Each row has a hidden stage along a path, written after it and counted from one end. A new block has a new path.
[ 404  140   40  -71  294  114  -76 -200  -85   30 -223  -84  240    2
  351  148  -82 -463 -117   37   22 -104 -164 -221   68  -95  -32 -139
 -136   66  179  -85  259   63  229  194   13  272  -20  222  165  200
  241 -128 -123   -7   45]
17
[  97  128  232   59  178  104   59  -67   11   28  -32   21 -195   62
  124   -5   11 -221    4  250   35   94  -88 -179  -57   29  -22 -119
  -36  -42  135   -2  -64  -72  -92   81  126 -102 -136  124   26  240
  -98  -41  -15    9  108]
6
[ 257  -39  263  -30  148   58  351   77   44  111  -84  -33  -98  176
  230  -20  146   10  338  345   50   30 -103 -237 -206 -215  239  -86
 -123  -62  -50 -166  188 -249  -97   39   23   18 -136  300   48   90
   20   20 -282  -25  283]
2
[ -11 -462  -89  -57 -166   45  128  -34  -44    7  145  -26   -1 -121
  211  -45 -433  105   11   34 -226  372   20 -230  -56  313  -43   37
   83  120 -162   63   52  224  107 -212   36  213 -217  162  106  -22
  125 -423   -7  -22  254]
23
[-103  -69  -40   31   48  -25  -97  -76  -36   -6  -22  -66  -28  -20
  256   68  -87  -72  127  226   -7  103   27   28   18  143   57   20
 -116  -30  -10   47  -78 -115   57  -86 -130 -166   23   71  127  161
  220   99   63  -83  182]
28
[ 366   58  161  -45  152   57 -146 -122 -117  144   55 -129  -49  328
   49  -51  203  -47  -87  -32   80 -384  -96 -334  -54   21   65   19
   98  -57   43 -105  -21  126 -118  114 -117  192 -118  173  -60   85
   43 -333 -280   72  155]
15
[-182  -31   -4  110 -122  141  -74 -170  -42 -262  461   58   -3  -78
  -51  138   40  293 -117  -33 -199  172  148  161  222  176  -66  221
  -58 -239   -4   52 -301  127   24  -97 -198 -134  -32 -235   -8  -15
 -103    9  147  -11  -37]
15
[ 111 -284   50  122 -159   83   43 -183  -90  -32  162  -73  104  -18
   50  -26 -275   80 -260   37 -141  352    9 -245   48  397  -26   90
   71   58   43  196   92  304  -70  -80   46  193 -175  234   23  127
   20 -363 -176   22  295]
27
[-166    3   50   88   21  124   96  -23 -131 -174  458  129 -120   58
 -124   37  120  435  225  -78 -108  -96  137  -57  -13   39   71  293
   25 -280 -142 -185 -349   75   72  -16 -239   27 -100 -244   -9 -151
 -150  -33   26  -92  -28]
9
[ 194 -132  118   51  -66  162   31 -186  -58  -87  126  -36  100    0
  119   49 -254  -54 -214   16 -154  178  -61 -282   26  235  -42   56
   35   37  112   21   71  313   46   12   39  274 -182  145   70  136
  -28 -300 -112   27  132]
11
[ 172  214   41   23  294  -70  -65 -106  -93  215 -270 -107   75  -15
  118   32 -126 -422  -23  106  180   14  -96 -148   29   45   55 -191
   19   29  201  104  164 -144   85  107    3  112    4  182   85  287
  179  -48  -92  -51   98]
15
[ 134  -76   21  -27  114   -1   51 -123 -114   24 -175   75  -83  -87
  185  -30 -144 -235   66  131  105  155 -139 -256 -226  153   -8  -89
  -75   42  151   42   41  127  133  100  118   72  -75  268   94  163
  165 -110   17 -122  197]
30
[-233 -166   90  221  -96  162   -6 -152   64 -126  265  -79  -80  -23
  109   43 -204  124 -162  279 -280  579  139   58  153  352  -83   46
  -80  -72  -69  225 -111   22 -200 -165   21 -225 -160   57    5  171
  -79  -84   40   52  205]
12
[ 280  118  191   15  177   74   30  -79  -21   33 -132  -48   33   16
  257  100 -131 -365   25  231   53   17 -171 -262   24   40   55  -99
  -67   43  195  -28  111  -91   26   69   57   79 -133  215  200  387
  -23  -36 -116  -23  101]
1
[ -60  143  243  137 -111   58   19 -139   18  -17  286   35 -141  -22
 -255  -58   15   25 -461   -9  -39  201   86   55  224  157 -141   14
  207 -100  262  191 -204  163 -145  -41   76  -82  -43 -185 -228   93
 -265 -166   63  112   22]
12
[  23   98  224    7   57   74  166   69  142   -2  135  -17 -215   71
  142   93  329   35  227  335   44   12  -14  139   93 -249  125 -131
 -102 -196   13  -27 -117 -460 -245  -70  -40 -430  -38  -33   24  127
 -123  299   13   56  117]
5
[ 168  -26  172  -28 -106  -23  158  -99   19   84  -59  -22   44  -80
   11  -31 -212 -165 -237   63   24  208  -69 -129   -3   79   20  -90
  121   67  278   93  160  164   80  -21   91  214  -31  101  -64  112
   27 -170  -55   21  147]
12
[ 370  181  164  -35  237   65   45   10 -140  139   57   39 -131   53
  -46   11   62 -244   89  -87  215 -316 -208 -413   10  -31   26 -143
  223  -46  163  -46  -76 -103  -92  131   84  139 -237   70  135  254
 -240 -233 -127   23   -6]
4
[ -31  179  -87   22  329    6 -148  -30 -187   26  167   -3  -58  151
   54   74  344  133  327  -30  109 -394   76    6   50 -112  111  122
  -80 -259 -168 -151 -257 -243   52   77 -329 -127   36 -112   68  -34
  138   86  -38 -105    7]
24
[ 118 -163   19  -47  -14   78 -118  -85  -79  -17  124   -6 -184   30
  129   25 -129  -47  114   45   -6  -24 -131 -314 -125  272   -2  -25
   66  -30   17   17 -183  104  -70  -37  -17   17 -242  137  151  198
  -39 -230   38  -18  112]
10
[  33   11  110   13 -216  -79   58 -123   31 -127   -4   -4  114 -105
   61  175  -65   45  121  222   89  122  -63   64  -54  111  277  104
 -142 -136  315   46   23  -26  123  -63 -237  -16   98   43  104  224
  104  357   26 -143  107]
7
[-147   37 -128   -7  186  -78 -241  -37 -125   82   32  -89  -42   53
  170   53  -88  -43  228   69   23 -157   69  -21   40  157   73   88
  -14  -74 -114  -46 -202 -141  137  -82 -291  -46    7  -57  137  123
  227  -18   63 -113   51]
21
[ 148  226  -85  -95  292  -69  -72  -71 -153   21  -54   44   45   34
  100  138  374  -18  363   -8  250 -390  -55   35  -69 -241  204   22
 -192 -249   49 -154  -71 -237  205  159 -312  -48  146   -3   89    0
  271  258  -15 -171   -7]
22
[  -6  156   56   56  137   70  117  -69   -1 -113   67   65   -1 -100
  142  153  275  -45  105  171   71   62   22  215  152 -230   34  -59
 -200 -193   98   12  -55 -280   24   57  -48 -314  109  -70   51   51
   58  356   85  -49   60]
31
[ -47  -49   38   53  197  104  168   -9  -26   17   25  -21  -42   15
  220   34  -76   10  249  200  -95  193   39  -93  -55  -32   61  -35
 -110  -71 -152  -75   40 -156   50   -1  -21   -5 -109  100   93   19
   97  -18  -53  -59  153]
11
[ 242  -69   33  -26   46   42  -46  -78  -64  139   93  -86  -61    1
   18    3  -51 -140 -105  -44   54   33 -105 -225   94  147  -38 -174
  177   -3   65  170    9  -28 -175  -29   67   41 -201  150   57  187
  -64 -312  -89   89  133]
15
[  59  -18  128  -77 -159  -34  291  -72  141  -39   18   75  -19 -195
   17   53  168   39  -93  182   39  368   -3  268   28 -195   65 -146
 -133 -137  238  134  120 -102   32  -55   39 -187  125   25 -151  -47
   77  209   92    0  136]
17
[  33  -14   50   46  146   80  -69 -105  -83   20   53    0 -134   39
  142  -31   -9 -129  -73   96  -12   51  -11 -143   20  129 -105  -37
    3  -11    8   43 -124   45  -38   29   59  -84  -98   85   23  118
   40 -180   11    7  148]
28
[ 204  317  103  -69  163  -52  -78 -112  -80  106    8   72  -91  -44
 -144    3  230 -249 -217 -124  239 -223  -80    1  119 -113  -69 -137
  125 -114  327   64 -123  -12   52  131    5  -22   66 -109 -115  101
  -39  -65   74   20  -76]
19
[   0  -28  122    5  -73  -26  114   21   75  -56   70  -12  -93  -30
  153  140   82   73  333  343   62  124  -54   59  -26    9  244   -1
 -157 -166   74   23  -69 -331  -93 -124 -158 -276  -34   77  155  246
  -20  321   13  -86  151]
2
[  82   58  117  -22   55  122  191  -58  -22   -5  232  110  -49 -102
  -56  -47   41  -32 -325 -133  -95  101   63    1  217 -131 -217  -53
  145  -31   75   -2  -57  141   86   15  148   81  -54 -169 -155 -136
 -122 -298   54   97   -9]
22
[  59 -110  -39  -78   82   18  -77  -32  -46   66   -5  -63  -92   -2
  232   51 -147 -128  189  100   -2  -10  -77 -172  -57  120   34  -87
   13   -2  -43  -12  -60  -78   31  -65  -67    1 -133  109  166  152
  119 -117   40  -33  115]
13
[ 377  232   18 -160  207 -146 -175 -115 -213  206 -178   19  -25   39
  -75  -15   77 -316   23 -190  367 -467 -221 -317 -146   19   93  -88
  160  -44  324  -39  -33   99  179  191 -111  285    7   99   31  181
  126 -182  -62  -95  -21]
17
[ 148  108   87   42  291   48   39  -26  -68  178  -39  -57  -91   72
  123  -42  125 -228  -33   96   98  -38  -28 -121  105  -91  -55 -188
   57   -8   -2   58   24 -206 -124   71  109 -102  -73  113    4  114
   36 -137 -109   58  169]
28
[ 102  110   14  -51  195    7   19  -19  -72   16  117   61 -172   92
   39   44  530  123  274   66  191 -257  -21   68  -40 -244  111  -47
 -126 -273  -35  -62 -181 -283  -95   91 -153 -305   50    1  -27  -56
   84  183  -10  -48  101]
26
[ 174  291  195  106  310  109   90 -106 -105   92   21   57  -50   16
  -41  -59  137 -292 -317  -35   92  -35   -8 -113  189 -134 -185 -132
  114  -19  188   40   -9   15  -15  196  211   22  -28  -27 -112   75
 -107 -191  -73   73   42]
29
[-361  -80  255  139 -155  -56  470  100  181   18   63   38 -179  -94
   14  -72 -140  222  153  480 -108  642  177  214  -64    4  172   17
  -75  -93   14   80   20 -244  -41 -221   30 -237   19  -22 -131   15
  -48  245   40  -71  261]
5
[ 156  262  250   11   44    6  273   17   66   12   50   94  -51 -142
  -69  101  175 -150    0  136  173   60  -82   84  160 -242   84 -159
   28 -143  319   57   11 -294  -43   32   71 -157   15  -88    4  186
 -211  242   29    9  -10]
3
[ 217  351  179  137  369   21  -96  -51 -175  180  -64 -113   66  170
   17   44  -75 -320   32   34  168 -318  -81 -341  123   59  103   -7
  155  -18  152  -60    2 -145   -6  143  -87  218 -113   49  152  362
  -82 -115 -241  -27   15]
5
[ 151  -45  262   82 -192  -11  166 -132  -18   14   29  -15   50    5
  -87  -43 -235    4 -213  112   10  224  -58 -239  -85  248  122   82
  115   19  308   87  108  279   18  -14   18  280  -81  149  -66  183
  -68 -162 -164  -25  197]
7
[ 194   99  152  -76  -48  -89  133   -6  -20  166   10   18  -74  -77
 -144  -33   -7 -145 -105  -59  200  -65 -101 -107   36  -41   58 -154
  256  -23  295   90   12  -30   -9  -11   46  101  -28  -34  -63  103
  -89  -99  -10   31   51]
11
[ -21 -240  -49   25  -45   97 -218 -138 -106  -68  268  -90  -75  126
  145   31 -142  175   54   32 -175   20   29 -218  -29  377    3  175
    4  -71 -162   -6 -215  189  -45 -114 -199   50 -203   87  107  101
   54 -302  -33  -16  149]
16
[ 157 -199  -51  -40  -46   70 -308 -113 -115    1  259 -107 -167  134
   85   61    5   70  109  -33    9 -187 -113 -295  -21  354   30   20
  106  -99  -63   77 -269   48 -232  -89 -162  -62 -265  128  172  228
  -47 -270  -29   34  128]
13
[ 272  115  236    3  160  105  146    5  -47   93   36   -1  -44   56
   76    0  -90 -229  -41   41   35 -113 -114 -328   63  -49   -4  -83
  163   40  130  -94   34  -17   -8   62  110  196 -191   52   81  193
 -176 -233 -142   51   51]
4
[-194 -294  -41  -31 -287    2  184  -36    8 -190  280  143 -115 -219
   43   38  -56  311  117   84  -97  326   73  129  -42  128   27  121
  -59 -130   -2   61 -192   81   97 -190  -73 -172   -7  -88   13  -98
   35   83  209  -96  148]
29
[  -7  223   60   55  149  -55    5  -73 -112   25  145    8   32  124
 -103   26  355  198   72   -5  118 -237  117  119   72 -149  156  163
  -52 -254   35  -84 -123 -108   74   69 -299  -37  155 -132 -125  -86
  114  131 -103  -79   51]
23
[ 162 -234  -39 -124 -256   53  -11 -168 -114 -203  253  125    8 -143
  -15   95 -126  175   17 -165  -32    7 -117 -212 -135  243   41  151
   28 -107  163  -23 -145  390  188  -30 -131  232 -123   17   99    8
   -2 -178   98  -94   19]
13
[ 267  108  108  -31  141   51  -48 -101  -39  119  -51  -46  -58  -14
   74   35  -19 -334 -132   21  118  -40 -149 -195   76   27  -56 -224
  112   11  208  103   28  -49  -75   71  109   25 -118  116   59  241
  -38 -164  -26   65   64]
12
[-124  -93   35  -19 -126    9  199  -23  -26  -66  268   49   70  -78
  -22    7 -117  265  -43  -59 -168  128  159   79   94  -15   31  196
   63  -87  -33 -105  -57  156  250 -131 -168  188   34 -210  -87 -201
   51 -114   30  -43   37]
17
[ 154  182  185  -89   60  -30  216   21   42   72   10   13  -21   46
   12   46  302    7  107   82  149 -194  -23   91   18 -370  168  -72
   -4 -160  158 -131   39 -211   56   46 -113  -33  117  -89  -93  -69
   51  202  -53   -3   53]
11
[-235  162  -19  150  249   70  -70 -100  -44  -23  -49   73 -139 -280
  173   60 -282 -457 -132  179  -12  390   24   70  228  184 -269 -196
  -13   43  140  224 -169 -154   69   -3  225 -295  -51  -78  146  320
  -30   40  314  -40   -2]
31
[   3 -143  -22   -5 -120   85 -180 -142 -102  -50  354   64 -174 -111
  -89  -38 -192  -10 -341 -189 -106  103    0 -168  168  388 -261   29
  252    3   74  176 -322  320  -47 -114   71   20 -217 -108   -7  104
 -181 -481  170   76    4]
22
[  37 -221  -90 -127 -268  -96   78 -147  -67 -122  -15   35  272 -245
  142  118 -428   41    7  -32  -77  194  -26  -57  -92  211  141  192
  -54   34  202  -43  129  349  494 -114 -224  411   79   25  120    8
  298  -39   76 -187   70]
18
[  65  237  122   66  255   48  263  -45 -101  -20   53   99   66   33
    0   26  339   81   94   35   95 -102   79   76   40 -351   91   66
 -123 -200   48 -158   33 -120  160  178  -86    8  140  -77 -100 -155
   91  173 -115  -84   70]
29

Each row has a hidden stage along a path, written after it and counted from one end. A new block has a new path.
[ -86  210  116 -124 -187  -71  -28  -13 -126  153  245 -109 -214  201
   -5  -90  181   44  268  128  103   46  286   98  -84  159  -47  277
  217 -157  133 -169   21 -234  -65  154   -4   79 -102  107   49  196
   -3  -80 -111 -381   71]
20
[ -13   98  -39 -120  -14  -17   18  -72  -44   29  -44   85  -42  -37
  -13  -32   86   -1   72    0   61    6  -96  -35   18  -58  -50  -19
  -19  -67   60   18    0  -48 -119  -73   36   59  -37   19  -22  -43
   90  -18   34   63  -85]
11
[ -47   73   67 -117   32   87  282  -39 -166   38  192  258   27   -4
   20 -159  268    1  -89   41  249  -86 -119 -283 -115  118  -22  448
  109 -134  345  137  -32 -111 -148 -201   -2   22 -124   51   90   12
  104 -100  -36  -47   96]
16
[ -41   58   59  -29 -100  -63  -57 -185   -2  -62  -61   67  -20   45
   41   39   55    1  -68    0  -76    4  -76 -100   82 -109  -83  -25
   43 -123  -50   10   -5  -16  117  -12   11  -24   -5   12  -13  -16
  -44   -3    5   35   -2]
1
[ -82  105  137  -66  -33  -21   11 -181    6   17   24  106  -57    7
  -46  -93   86   26  -52  -51  135  -17 -109 -139  -54  -89  -82   49
  -15 -210  219   12  -35 -118  -10  -79   80  -10  -36  -87   19   79
  127   50   73   52   40]
6
[-107  -36   85   62   17   48 -137  -12   18   40  -34 -204  -28  241
  -83   -4   -9  135  -21  157  -25 -187  118  -13  -64  -12  -23  -77
  109   69  -19  -10 -163   71   67    3    5  -40   96   50   37   70
  -28  -21   38   89  158]
28
[-111  -13  122   20  -24  -33 -159  -71    3   29  -17 -126  -47  187
  -19   31   36   37  -29   94   76 -185   79  -57  -67    3   62  -68
  101  -37  -21    3 -162  -18  -50  -12   87  -57   55   30   -1   41
  -12  -26   69  113   37]
12
[ -31   74   79   87 -208   49 -315 -155  217  231 -248 -348  -11   64
 -109  373 -285  -41  212 -209 -110  126  -67  262  156 -322  -48 -149
   33  196 -319 -340  -36  167  249   35 -143  238   -2  151  272  -38
  -39   89  -68   79   34]
2
[ 135  104   92 -174   14  -74   25   27   96  132    6   32 -105 -148
  165   69  101  -36  152  273   20  154  143   61  -79  232  184  136
  -43 -266 -213  -86  183  -44 -265  -24  108   80  -45   63  109    6
 -187  -99   49 -167  -18]
15
[ -82   39 -162   95  -56 -130 -121 -243  291 -211  175 -121 -277 -198
  132 -142  112   14    5 -136 -244 -149  225  -83 -118 -198 -154  -33
  101 -131  -78 -138 -178   76  134 -181   55   33   81   46  -18   33
 -172  -97  147  -13  -86]
37
[  -6   23  -15  -19   54   86  -75   60   44   45 -121  -74   17   58
  -54  -99   45   99   64  146  -33  -48   44   80  -66  -20  -98  -74
   11   93   54   54   -4   79  -70   22  -61   34   58   74  -26   45
   44  -46   48   52   43]
30
[ -10  -78   73    2   71  184  -20   63 -186   81 -175  176  128  288
   26  119  -79   91  -62  254  -53   37 -158   58   67   47 -128   43
  -87   63  -11  140  151   47   50  169  -37  -56  -53   33  -47  -36
   90   10 -113  117   44]
39
[  28   98  -62 -135  -35  -14   22  -31   51   36  -83   97   19 -130
  -10   -1   69  -54   85  -32   14   96 -134   59   13  -67  -68    2
  -51  -48   20   -1   97   -7 -138  -66  -35   80  -45   -2  -27  -60
   73  -23   51   37 -140]
6
[ 233   72 -218 -238  151  -12  185   36  146   28 -389  112   20 -389
  -85  198  -30   44    2  246 -187  179 -246  -84   85  -51  148 -323
 -253 -102 -364   19  131  259  -95 -334  -36  139  109  -61  195 -199
 -109  -45   22  212    6]
39
[ -29  -11  105   15   17  -22 -199   52   11   52 -132  -54  -34  119
   17   38   57  -32  -34  143   77 -162  140   -2 -140   -4   72  -91
  109  -32   27   81  -99   -1  -89   76   13  -32   69  114   19   41
    6  -77    5   95   22]
18
[ -52   50 -169   69  -40 -243  -93 -219  228 -203  193  -30 -259 -260
  180  -62  131 -111  -12 -129 -194 -185  203 -169  -98 -190  -50  -77
  143 -229  -83 -101 -136    4   67 -189  121  -36   78   24  -51  -51
 -119  -84  106    4 -180]
22
[  32  -41  191 -150   21  158  -44   54 -254  108 -258  243  129  329
   37  158  -62   43  -99  194   81   92 -185  111  104   22 -132  117
 -103   12  -15  169  109  -16   49  223  -34   11 -102  100   27 -103
   12    4  -70  159  113]
2
[ -61  154  136  -61   18 -156 -130 -189   65    9  -53  168 -227  -96
    1  -88   29  -39  -12  -48  108   15  -19  -96 -118 -157  -51 -229
 -127 -423  241   -8   27 -234  -81   45  225  -71   16 -176  -83  125
  222  120  106   55 -113]
11
[ -92   31 -118  204  -60 -164 -110 -328  332 -210  227 -126 -158 -247
  158 -136  109  -18   -3  -91 -254 -174  144 -215  -82 -171  -87  -80
  133 -167  -75 -120  -67   77  120 -228  101  -82   82  -53  -92   72
  -86  -35  128  -14 -146]
39
[ -65   13  -50  147  -20  -43  -39 -204  136 -110   73  -39  -21  -51
   62  -57   51   70  -15   31 -213  -66   -2 -172   26 -115  -77  -65
   63  -73  -37  -42    5   76  126 -125   26  -56   42  -33  -46   48
    8    4   22   -8  -26]
29
[  21   40   63  -49   23  -14 -186   43  -11   40 -166   16  -12   48
   33  -51  105  -26   37  134  110 -100  101   27 -122  -25   19  -99
   59  -23   86  125  -40  -18 -161   81    3   23   24  129  -24   36
   65  -84   25   99  -32]
15
[ 123  165 -124 -176   68   58   69   97  -50   86 -221  204  -21 -214
   20 -130  142  -48  150   57   49  125 -105   54   -8  -42 -102  -49
  -71  -10  162  128  158  -28 -279   26  -64  135  -25  147  -59  -53
  146  -71  -21  -22 -144]
21
[ -89  134  154  -31 -179  -62 -102  -64   -9   96  289  -20 -198  142
  158  -81  176  -11  228   68   65   98  287  132 -137  177  -22  377
  140 -223  101 -171   92 -235 -134  179   47   66 -162   91   -3  208
  -29  -96  -40 -387  -59]
13
[ -30  -59  155   -7  122  282   43   57 -276  142 -217  179  142  383
  -20   50 -101  194  -64  268    0   66 -238   25  141   70 -163   64
 -134  104   76  166  132   19   30  197    0  -42  -53   65  -41  -22
  126   69  -92  106  158]
29
[ -36   42  -53  -77    2   45    2   23    5   53  -17 -145   35   95
 -143  -45   21   99   74  133  -24 -102   12   54  -13  -34 -131  -44
   77  114    3  -11  -37   89   47  -65  -76   11   56    6    8   -1
   26  -17   24   83   89]
35
[  30   60  -84  -51   60  134   30   79   66   49 -159   44   16  -74
  -30 -124   67   71   76   93  -80   85  -67  109  -32   -4 -144  -17
  -72   76   78   60  112   73 -149   15  -98   74   28   72  -63   26
   57  -53   40  -23  -48]
34
[  36  222  198 -124 -125  -57  -60 -101   21  191  284 -101 -159   15
  176 -165  179    8  357  174  154  109  311  126 -105  217  -25  372
  136 -218   57 -177  178 -203 -189  120  105  118 -166  142   52  186
  -69  -65   19 -364   33]
15
[  20   -9   61   52   25  131 -201   89   83   29 -224  -86   78  119
  -10 -119   81  126   43  232  -55  -16  124  122 -121   11  -63  -67
   32  130   58  119   21  124  -66  127 -145   57   51  149   -8  148
   14 -106    9    8   88]
34
[ -75   74  -52   55 -129 -207 -139 -325  259 -214  138  -21 -197 -209
  141  -90  149  -58  -39 -193 -137  -90  116 -162  -76 -222  -67  -29
   95 -242  -38 -103 -143   -7  103 -186   80   19   22  -12   -9   30
 -108  -63  145    9 -121]
5
[ -26    7  -82   60    2  -66  -63 -112   98  -72   66  -32  -50  -56
   86  -15   40   -2   27   38 -152  -99   64  -72   -9 -102  -79  -48
   75  -50  -66  -31   -7   62   69  -82   34  -29   33   24  -39  -34
  -19  -30   32   41  -64]
26
[  28  -36   41   11   57   50  -28   -2 -151   69 -108   67  210  201
   11  120  -83   53   23  286  -81  -21 -145  -21  148   -5  -83  -96
   -3   58  -82  108  198   66   88   89    4 -117  -22  -23  -88  -82
  129   68  -98  139   16]
26
[ -95  122   82  -16   30  -22  -55 -104   85   63  -74   14 -173   -7
 -145  -69  -53   67  -12   -3   -4    7  -44  -24  -87 -149 -147 -210
  -94 -222  200  -64   13  -98   61   23   82  -59   82 -168  -22  142
  184  131   53   30   33]
36
[ -26   20    8   -3   64   61  -53   72    6   75 -118  -58    0   55
  -29  -56   49   35   28  134   11  -95   19   18  -53   24  -24  -85
   47   59   47   69  -17   30 -151   30   -1  -26   80   88  -65   13
   40  -39   38   47  -10]
24
[ -84   82  100   17  -96   69   22  -14   60   79   93  -57 -127  117
   -4  -47  111  135   77  158  -89  131  129   46  -97  169   -8  232
   49 -125   29 -130   65  -50  -36   52  -64   55  -30   27   78  223
  -78  -82  -58 -320  101]
37
[ -45   24   58  -55   57  213  212   -6  -50   89  171   89   73   44
  -23 -181  158   87  -23   77  178  -87  -70 -109 -140   99 -144  453
   76   44  281   76   -8   25  -60 -166  -74   66 -101   73  116   54
   64  -83    6   -4  177]
39
[  -1  -26  179  -24   11   61  -15  -34 -265  139 -141  190  288  304
  -21  220  -95   20  -15  279   74   43 -294  -70  178   38    3  -32
  -44  -21   -8  138  245  -37   40  122   31 -133 -109  -93  -58  -59
  246  118 -158  162   10]
12
[ -28   28   32   58  -81   39 -196  -98   69  161  -82 -128  -32   58
   15  240 -147  -67  152 -110   -4    1  -23  120   51 -193  -29   -3
   41   93 -141 -177  -29   70   89    8  -26  147  -56  145  163  -71
   37   28  -63   99  -39]
14
[  82  139  -91  -76   73  182   69   77   64   84 -246  104   45 -172
  -55 -220  115   98  145   81  -40  189 -142   93  -15  -23 -156  -39
 -126   85  190   97  184   62 -236   12 -139  152   -1  101  -55   74
  152  -45   22  -74  -52]
32
[  24  100   71 -174   93   99  401   46 -156   31  241  385   64 -130
   92 -300  398  -20  -96  148  292  -37  -95 -309 -200  265   -9  580
   94 -223  454  236  100 -153 -314 -202   -2   -6 -144   46   36   49
   99 -155   -6 -153   78]
19
[ -41    2  104  -32  -29   35 -100 -117   23  -33  -89  134 -102   64
  112   20   31   -4 -109  -59   -8   16  -25    5  -30  -98 -115  104
  -42 -121   13   29  -65  -24   46   47   32   50  -36   96   40  -22
  -85  -44   66   72   14]
3
[   6  174 -166 -178   37   22  238  -16  -91  138   -6  171  -78 -203
  -42    1   15 -103  142 -127   47   79 -276  -11  124  -77 -158   26
  -64  -44  101  -46  137  -93 -186 -102   53   51  -38    5  -82 -177
  167   63   -3    5 -213]
18
[ -30   97   12  -96  -36   30   69  -52   36   81  -79   28   20  -72
  -48   -8   32  -49   14  -66   26   35 -188   14   68  -42 -107   18
    0  -11   28   -9   65  -21 -109  -47   -9   -2   18   10  -65  -62
   21   28   78   22  -83]
1
[  53  139  227  -98  -12    5   18   18   71  211  129  -43 -191  -13
  175  -43  110   31  190  270   58  160  253   96 -127  313  107  308
   20 -279  -66 -149  184 -142 -250  108  125   68  -62  115  101  155
 -189  -76   31 -362   81]
21
[  26   47   50  -44  -19   15 -101  -33   81   28 -124   51   65  -51
   29  -41   92  -21   43   51   57   30  -39   30  -68  -38   -8   -4
  -12  -32   58   65   55   20 -143  -14  -35   60  -31   46   -3   29
   68  -53   59   63  -63]
7
[ -41    9  -13   10   -1   55  -48  -90  -13  -29  -37   14  -38  112
   12  -22    6  105   -8   94 -121  -32   -4  -10   24  -84 -170   -6
    5    1  -11   10   -8   59  138   13  -19    7    5   37   -5   12
   -6  -13  -15   54   61]
36
[ -83   72  -91   91 -184 -274 -144 -339  315 -247  175  -77 -172 -249
  133  -42  160  -95  -37 -197 -215  -98  136 -183  -59 -226  -27  -60
  163 -247 -115 -145 -127   21  146 -223   40  -16   48  -45  -16   30
 -142  -76  118  -37 -158]
3
[   2  -45   22  -83   91   49  -76   66 -139   26  -77  208 -128  141
  157   74  -18  -52  -60   70   18  -65   50   88  -51  -37 -141   92
  -43  -74   17   96  -18  -50  -14  161   77    4  -36  154  -20 -135
  -28  -58   -7  125  -36]
21
[ -86   79   98  -16   83   34   45  -55   14   80   15  112 -142  -14
  -56  -90   23   21  -59  -26  106  -52  -53 -107 -129  -74  -95   27
  -43 -201  280    3  -32 -115  -41  -35   96  -31   23  -63   27   79
  165   64   44   25   51]
25
[ -53   83  -73 -146  -35  -34  114  -79    7   67   59   27  -21  -67
  -51   54  -16  -60   72  -93   13   19 -196   37   93  -55 -121   32
  -30  -46  -39  -92   58  -43  -79 -118   62   -8  -23  -82  -74 -143
   43   59   97   74 -148]
6
[ -19   23   18 -115   39   29  -46   -9 -207   28 -110  189 -145  167
   83   67    6    0  -32   59   33  -39  -16    9   34  -65 -121   18
  -31  -81   24   79  -58  -80   10  122   78   29  -38  140   -5 -111
    4  -34  -44  107   -6]
18
[ -24   27   95   -3  -96   65  -72 -103   94  105   -6  -50   74   26
    5  105  -28  -53   39  -96   54    9  -74   61   -2 -115  -87  193
   67   55  -20  -86    5   64   82  -57  -86  106  -78   90  148  -34
   -7   -6    7   66   45]
3
[ -58  105 -143  -46  -71 -204  -86 -255   54 -211   85   51 -329 -142
  141  -98  184  -18   -4 -124 -112 -130  153 -192  -31 -198  -66  -94
   87 -236  -29  -49 -231  -60   52 -147  132   56   32   89  -18  -40
 -110 -108   75   22 -114]
15
[ -76   90   86   -5  -33   20  -54 -147   -3   91  -29   45 -103   24
  -22   36   -1   -5   33  -98   99   -8  -84  -74  -18 -137  -41   24
   -6 -108  121  -66  -62  -70    0  -47   58   73  -47   29   93   30
  128   41  -12   51    3]
13
[ -23   28  -52   68 -113  106 -165  -35   41  225 -122 -321   29  140
 -106  311 -209    8  238  -74  -89  -14  -23  179  150 -219  -55  -30
  127  323 -262 -250  -80  203  209  -30 -160  220  -17  228  253 -111
   -7   15 -148   89   77]
23
[-106   23 -106   -9  -36    3   59   65  -22    9  -49   51 -109   70
  -96  115   30   34  -26   19 -149   45  -52   -6  -11  -22    2  -28
    8  -54   -4  -65  -36   -7   -6  -28  -81   10   45  -29   22    5
   44  -50  -95  -88  -53]
26
[ -36    3  -47   48   15  -13  -55 -108   68  -61   55   21 -101   -9
   96  -24   30   30   -1   16 -129  -65   62  -51  -31 -105 -114   25
   28  -73  -19  -32  -36   39   90  -48   39   12    5   50    4  -19
  -26  -33   26   29  -11]
27
[ -53   -1   73   57   60   44  -32  -15   89   77   48   81  -45  -11
   25   12  -26  -43  -32  -18   32  -45   -2   -3 -147  -80  -88  107
  -12 -115  165  -26   39  -28   15   -7   23  -18  -17  -26   51   35
  129   31   11   35    1]
26
[ -34   44   25   16   16  -14   16 -124 -158   18  -73   56   61  122
   14   31    7   46   -9  167  -60  -77 -151 -186  177  -30  -55 -152
   54  -33  -30   88   71  -17   32   13   89 -131   28    2 -129  -56
   91   63  -60   84  -22]
21
[ -20   -7  -17   75   31   -7  -81 -124    8  -33    4  -12   44   62
   77  -13  -19   47   26  116 -132  -95  -17  -66   72  -96 -132  -93
   40    6  -54   29   58   63  104    0   56  -78   17   14  -97  -40
   47   35   12  103  -26]
27
